Each row has a name. Each piece below is followed by the name of the row it came from, unless a question asks for something else. Each question is about the rows just above it.

[ 46 -48 -48  48  46 -45  47] -> k934
[-45 -48  46 -48  48  48  46] -> k303
[ 47  51 -48  50 -50 -51 -48] -> k824
[-48 -51  49 -50  51  51  49] -> k833
[-46 -50  47 -49  49  50  47] -> k473
[-47 -51  48 -50  50  51  49] -> k359
[-47  47 -49 -51  47  50  49] -> k428
[-48 -52  49 -51  51  52  49] -> k890
[-47 -50  47 -49  49  50  47] -> k806
[-52 -51 -48  49  49  51  52] is which row reordered?
k890
Put [ 49 -47 -51  48 -50  50  51] back in order: which row is it?
k359
Which row holds these entries in another order? [-48  48  48  46 -45 -48  46]
k303
Which row holds these entries in another order? [-48 -48 -45  46  46  47  48]
k934
Which row holds these entries in another order? [ 50  47 -47 -50  47 -49  49]
k806

[ 33 -46  37 -58 -24  -3  11 -18  29  20 -44 -18 -58  -3  21 -46   4  48
  40 -50 -43 -17  52 -34 -38 -50 -30  59  17 -42  29 -35 -16 -58  38] : k828
[-46  21  17  29 -58 -43  -3  59  -3 -58 -50 -50 -38 -17 -18 -34 -18 -16
 -30 -42  40  29  48 -24  33 -44 -35  52  11  38  20 -46  38 -58   4] : k96
[ 17  38  20  33 -50 -50  29  11 -42 -58 -58  -3  21 -38 -46 -43  48  37
 -44 -18 -35 -24  52 -17 -16   4 -29 -58  -3  59  29 -46  40 -18 -34] : k24
[-18  38   6  -3  26 -58 -55  18  44  55  -3  41 -40  -2 -21  10  23  25
 -19  45  46  54 -49  22   5 -29  17  35 -27  48  19  29  -8  14  12] : k142
[  5  25  10 -19 -49  19  12 -40 -58  22  54 -30  45   6  -3  48 -18  14
  17 -27  -3  26  -8  46  35 -55  44  23  55  38  29  -2  18 -21  41] : k628
Which row holds these entries in another order? [-58 -55 -49 -40 -30 -27 -21 -19 -18  -8  -3  -3  -2   5   6  10  12  14
  17  18  19  22  23  25  26  29  35  38  41  44  45  46  48  54  55]
k628
[ 38 -58 -16 -35  29 -42  17  59 -30 -50 -38 -34  52 -17 -43 -50  40  48
   4 -46  21  -3 -58 -18 -44  20  29 -18  11  -3 -24 -58  37 -46  33] is which row reordered?
k828
Which row holds these entries in another order? [-58   4 -46  21  17  29 -58 -43  -3  59  -3 -58 -50 -50 -38 -17 -18 -34
 -18 -16 -30 -42  40  29  48 -24  33 -44 -35  52  11  38  20 -46  38]
k96
Which row holds these entries in another order? [-34  17  38  20  33 -50 -50  29  11 -42 -58 -58  -3  21 -38 -46 -43  48
  37 -44 -18 -35 -24  52 -17 -16   4 -29 -58  -3  59  29 -46  40 -18]
k24
[-58  38  33 -46  37 -58 -24  -3  11 -18  29  20 -44 -18 -58  -3  21 -46
   4  48  40 -50 -43 -17  52 -34 -38 -50 -30  59  17 -42  29 -35 -16] is which row reordered?
k828

[-36 -39  44 -51 -46  39 -43 -46 -40 -38] -> k689
[-46 -48  46 -45 -42  51 -42 -40 -45 -47] -> k603
[ 43  43 -44  45  44 -41  39  45  42  45] -> k933
[-41 -42  44 -43 -47  47 -38 -47 -44 -49] -> k353
[ 50  41 -42  45  42 -41  45  46  44  46] -> k108
[-44  47  46  44  47  43  29  47 -45  35] -> k812
[ 44  47 -45  46  35 -44  43  29  46  47] -> k553
[-33 -28  -1 -36 -42  -1 -43 -41 -30 -40] -> k571
[ 47  45 -45  45  44 -47  43  30  47  46] -> k861
[-13 -18 -27  -3  -3 -21 -10  10 -19 -10] -> k829
Which row holds these entries in another order? [-41  41  42  45  50  44 -42  46  46  45]
k108
Which row holds these entries in another order? [-51 -46 -46 -43 -40 -39 -38 -36  39  44]
k689
Which row holds these entries in another order? [-45 -44  47  35  46  47  46  44  29  43]
k553

[-55  57 -55 -55] = k290
[-51 -58 -55  50] = k438
[ 56 -50  57  43] = k578
[ 50 -57 -55 -50] = k175
[-55 -56 -55  57] = k334
[-51  50 -57 -55] = k875
[-51 -56  50 -55] = k46
[ 54 -52  53  48] = k364
[ 51 -55  54  52] = k640
[ 45 -57  51  57] = k560
[ 53  52  54 -51] = k707
Which row holds these entries in another order? [-50  50 -57 -55]
k175
[-56 -55 -55  57] is which row reordered?
k334
Which row holds these entries in another order? [-55 -51  50 -57]
k875
[-57  51  57  45] is which row reordered?
k560
[-57 -55 -51  50] is which row reordered?
k875
Put [-55  50 -56 -51] back in order: which row is it?
k46
Put [-55 -55 -55  57] back in order: which row is it?
k290

